Here is a tiny trained network, its code and every weight. The questions are about switching its units off for an input and a class, where a switched-off unit gives its printed mean instead of its output.

import numpy as np


def w(rows, s, z=0):
    codes = np.array(rows[::2]) - 128.0
    scale = np.full(codes.shape[1], s)
    scale[-1] = z or s
    return codes * scale


def f(y):
    return np.maximum(y, 0)


def log_softmax(a):
    a = a - a.max(-1, keepdims=True)
    return a - np.log(np.exp(a).sum(-1, keepdims=True))


def net(x, mask):
    res = np.array(x, float).reshape(1, 3) / 4 @ E
    y = f(res @ A[0][:, :-1].T + A[0][:, -1])
    res = res + np.where(mask, y, B[0][:, -1]) @ B[0][:, :-1]
    return log_softmax(res[-1] @ U[:, :-1].T + U[:, -1])


A, B = {}, {}
E = w([
[59,100,61,119,213,119,101,80,127,122,126,124],'x0',
[84,59,116,137,3,146,117,68,117,114,125,144],'x1',
[174,111,32,142,56,143,121,183,124,180,151,139],'x2',
],0.014)
A[0] = w([
[140,127,132,126,101,130,130,142,129,117,130,112,144],'neuron 1',
[148,146,118,127,145,129,138,151,130,123,123,127,84],'neuron 2',
[115,130,120,126,177,125,127,109,123,124,125,129,131],'neuron 3',
[174,153,129,132,187,129,126,200,128,140,139,129,113],'neuron 4',
[96,128,252,125,133,124,129,71,127,106,124,124,107],'neuron 5',
[94,125,137,123,192,128,124,92,126,115,125,129,131],'neuron 6',
[161,142,130,128,167,126,127,177,127,138,131,129,70],'neuron 7',
[154,131,20,129,123,130,127,174,128,146,131,128,2],'neuron 8',
[94,111,132,132,86,129,127,69,125,124,131,129,43],'neuron 9',
[173,141,215,127,103,128,133,165,128,132,131,126,67],'neuron 10',
[110,112,84,129,144,130,119,112,125,118,127,127,42],'neuron 11',
[146,130,116,132,87,129,126,137,126,134,128,127,95],'neuron 12',
[155,135,127,132,75,128,133,156,131,139,131,133,124],'neuron 13',
[147,132,54,129,122,126,128,163,127,143,131,128,186],'neuron 14',
[109,143,117,129,235,127,122,126,132,131,130,128,121],'neuron 15',
[141,139,126,131,123,131,127,151,126,128,131,130,73],'neuron 16',
[158,146,126,128,169,121,136,169,127,135,137,124,196],'neuron 17',
[82,113,42,125,169,128,119,89,129,125,129,123,48],'neuron 18',
[142,138,154,131,115,129,137,138,128,127,131,126,73],'neuron 19',
[104,125,80,128,138,125,126,108,130,132,129,128,41],'neuron 20',
[148,152,127,132,160,127,125,163,126,139,125,130,191],'neuron 21',
[136,117,142,124,68,130,133,134,129,134,128,135,97],'neuron 22',
[141,143,120,120,144,118,130,161,134,131,112,109,96],'neuron 23',
[88,116,56,128,164,127,119,89,126,134,135,129,128],'neuron 24',
[128,117,105,129,105,131,120,131,125,140,129,142,96],'neuron 25',
[135,121,144,128,111,129,126,126,125,112,122,121,86],'neuron 26',
],0.024,0.016)
B[0] = w([
[131,126,124,127,119,130,131,116,108,142,135,135,163],'neuron 1',
[155,140,129,129,109,116,130,130,118,139,137,149,151],'neuron 2',
[122,122,119,131,128,128,118,137,146,111,148,62,186],'neuron 3',
[146,140,142,138,105,138,150,115,112,163,109,219,217],'neuron 4',
[152,132,129,134,105,139,142,127,127,163,105,253,254],'neuron 5',
[107,124,121,121,146,118,115,135,124,97,134,48,216],'neuron 6',
[143,137,120,135,111,132,136,118,127,162,164,179,175],'neuron 7',
[96,96,149,115,156,134,120,147,143,61,27,159,191],'neuron 8',
[119,121,141,123,154,126,121,147,139,96,61,160,187],'neuron 9',
[102,112,134,120,156,123,117,139,136,88,56,170,204],'neuron 10',
[144,132,120,129,101,129,133,118,121,172,145,165,156],'neuron 11',
[136,138,134,138,100,137,147,113,129,136,154,65,167],'neuron 12',
[143,130,117,129,131,126,121,124,135,163,188,113,193],'neuron 13',
[145,156,125,137,115,117,132,111,114,166,184,137,213],'neuron 14',
[115,125,113,122,145,115,111,127,124,109,174,7,239],'neuron 15',
[106,140,120,118,126,111,124,100,108,143,139,139,139],'neuron 16',
[107,107,133,124,143,142,133,132,153,99,72,139,211],'neuron 17',
[156,138,140,137,102,141,152,123,122,170,103,249,211],'neuron 18',
[127,124,127,135,115,138,122,131,138,102,117,88,147],'neuron 19',
[152,139,126,138,100,130,129,114,116,161,144,156,156],'neuron 20',
[120,110,133,121,135,129,116,145,131,91,86,139,199],'neuron 21',
[139,144,120,128,131,126,132,126,114,148,174,100,187],'neuron 22',
[129,125,122,126,108,129,121,131,126,146,144,170,156],'neuron 23',
[116,117,143,119,149,131,126,144,140,88,78,155,220],'neuron 24',
[123,135,112,127,136,117,120,129,128,136,168,111,157],'neuron 25',
[110,148,110,124,138,107,128,108,122,140,140,135,142],'neuron 26',
],0.028,0.027)
U = w([
[91,90,160,129,157,148,128,142,135,58,55,135,83],'0',
[154,145,141,160,91,147,155,101,93,180,135,171,253],'1',
[101,138,100,136,149,110,103,107,100,116,195,7,47],'2',
],0.015,0.0057)

Each question gives the input, the list of numbers given to net, and the class t.
The units are the neurons (one row each of A and B). Each row of codes is followed by its name. A weight is (code - 128) times the scale printed after its matrix; where a second scale follows, it is the last column's (A, B and U).
mask holds one flag per neuron, in row order. A switched-off neuron (its flag False) gives its mean, the last column of its row in B, instead of its output. The means were averaged over made-up inputs and are rounded, as every weight is.
A unit's drop is (log p(t) with every unit on - log p(t) with that unit switched off) / (log p(t) with every unit on - log p(t) with every unit switched off).
The circuit of an input: a set's keep is (log p(t) with only the set's units on - log p(t) with every unit switched off) / (log p(t) with every unit on - log p(t) with every unit switched off). Starting from the 12 units with the biggest drops (on a tie, the unit counted first), units are removed one at a time, each time the one whose removal leaves the highest keep (on an exact tie, the one counted first), for as long as the keep stays at least 0.8.
units of the circuit, in order: the units of the circuit, biggest drop first
most important unit: the unit with the biggest drop
top k neurons: the k neurons with the biggest drops, biggest first
drop when u is switched off: that unit's drop, to one decimal
input [2,-7,-1], class 2: units of the circuit, in order => neuron 15
input [7,6,5], class 1: top 4 neurons => neuron 18; neuron 14; neuron 20; neuron 11
input [0,4,7], class 2: top 3 neurons => neuron 5; neuron 18; neuron 4
input [-8,1,-4], class 1: top 3 neurons => neuron 5; neuron 8; neuron 24
input [1,6,1], class 1: top 2 neurons => neuron 15; neuron 8
input [4,8,1], class 1: top 3 neurons => neuron 8; neuron 18; neuron 10
input [-2,-3,1], class 1: top 3 neurons => neuron 8; neuron 24; neuron 6
input [8,-6,-8], class 2: top 2 neurons => neuron 15; neuron 6
input [-8,1,1], class 2: top 4 neurons => neuron 5; neuron 18; neuron 4; neuron 13
input [-8,1,-6], class 1: top 4 neurons => neuron 5; neuron 8; neuron 24; neuron 6
input [-1,4,-6], class 1: top 2 neurons => neuron 5; neuron 8
input [-2,1,2], class 2: top 2 neurons => neuron 5; neuron 18
input [-7,-3,0], class 0: top 3 neurons => neuron 10; neuron 5; neuron 18
input [-7,-2,-1], class 0: most important unit => neuron 10
input [2,-6,-2], class 2: drop when neuron 15 is switched off => 0.8
input [-3,7,5], class 2: drop when neuron 5 is switched off => 0.2
input [3,-2,6], class 0: drop when neuron 5 is switched off => 1.6
